[[-2.13 +2.11 -1.45 +2.21 +2.37 +2.56 -1.24 -2.56 -1.70 +2.14 -2.17]
 [-3.31 -1.17 -3.11 +3.06 +2.96 +3.27 +1.13 -3.81 +1.02 -0.93 -2.38]
 [+0.46 -2.75 -0.84 +1.66 +1.22 +1.08 +4.12 -0.18 +3.88 -2.86 +1.73]
 [-0.64 -2.36 -1.51 +2.09 +1.92 +1.91 +3.00 -1.29 +2.84 -2.43 +0.33]
 [+1.63 +4.37 +1.76 +0.10 +0.03 +0.05 -2.68 +1.76 -2.73 +4.77 +0.81]]
The first entry in reading order? -2.13
The 2nd largest entry? +4.37
The last entry, reading row by row? +0.81
The entry directly above +4.12 -> +1.13
The bottom entry of the column that holds the smallest entry -> +1.76
The entry in the bottom-left corner is +1.63
The top entry of the column that holds the smallest entry -> -2.56
The entry directly below the smallest entry: -0.18
The entry directly above +0.10? +2.09
The entry just right of +0.03? +0.05
The largest entry in the last row: +4.77
The entry directly below -2.75: -2.36
The 2nd entry on the diagonal from the top-right corner? -0.93
The entry just left of +1.66 -> -0.84
The entry directly below -0.18? -1.29
The last entry in the row that holds the smallest entry: -2.38
The entry just right of +2.84? -2.43
The entry just right of -3.81? +1.02
The minimum? -3.81
The smallest entry in the last row: -2.73
The entry directly below the centre entry -> +1.91
The top-right entry -> -2.17
The first entry in the row that holds the smallest entry? -3.31
The median entry is +0.46
The entry just left of +2.09 is -1.51
The entry just right of -2.13 is +2.11
The entry just right of +1.22 is +1.08
The entry just left of +1.08? +1.22
The fourth entry in reading order: +2.21
The third entry on the diagonal from the top-right corner? +3.88

A =
-28.753	118.978	-48.264	-29.332	-193.058	-88.501
-28.753	118.978	-21.528	-62.996	-181.145	-46.202
-252.285	39.069	219.094	-79.828	-121.579	-130.801
45.758	39.069	-48.264	4.332	-62.014	-151.951
-128.100	-8.876	138.887	-113.492	-109.666	17.248
Rows and columns are numbered from 0.
Read off the top entry of the column that holds the largest entry.
A: -48.264
Read off the entry at row 2, column 0.
A: -252.285
Read off the entry directly above 138.887.
A: -48.264
The entry in the top-right corner -> -88.501
Read off the bottom-right entry.
A: 17.248
Read off the entry just right of -62.014.
A: -151.951
Read off the entry just left of -46.202.
A: -181.145
Read off the entry at row 1, column 0.
A: -28.753
Read off the entry just left of the largest entry.
A: 39.069
Read off the entry at row 0, column 0.
A: -28.753
Read off the entry directly below -79.828.
A: 4.332
Read off the entry in row 2 and column 2.
A: 219.094
The entry directly below -181.145 -> -121.579
Read off the entry in row 0 and column 1.
A: 118.978
The entry directly above the largest entry -> -21.528
The entry directly above -151.951 -> -130.801
Read off the entry just right of the largest entry.
A: -79.828
The entry in the bottom-left corner is -128.100
Read off the entry just left of 138.887.
A: -8.876
Read off the entry directly below -29.332.
A: -62.996

Questions about the grid below. Counting starts at 0.
1) Report the entry directly above the largest entry.
2) Report the entry directly above 76.
3) Report the entry directly below the largest entry.
4) Report the bottom-right entry.
5) Report the entry at row 1, column 0.
6) Report the entry in row 0 and column 1.
7) Report the entry just left of the centre entry.
8) Report the entry at row 2, column 2.
[[79, 84, 48, 75, 47, 59, 52],
 [52, 38, 38, 41, 31, 30, 43],
 [16, 50, 63, 30, 45, 53, 25],
 [87, 82, 78, 80, 75, 77, 85],
 [62, 72, 62, 71, 79, 76, 66],
 [80, 39, 57, 70, 69, 53, 89],
 [52, 55, 72, 59, 77, 67, 66],
 [86, 90, 61, 80, 68, 75, 70],
 [73, 79, 75, 78, 81, 82, 75]]
1) 55
2) 77
3) 79
4) 75
5) 52
6) 84
7) 62
8) 63

Read these off the row that follows.
1) The 5th entry?
2) The entry just right of 1?
3) The last entry?
7,6,7,8,8,1,2,2,6,8
1) 8
2) 2
3) 8
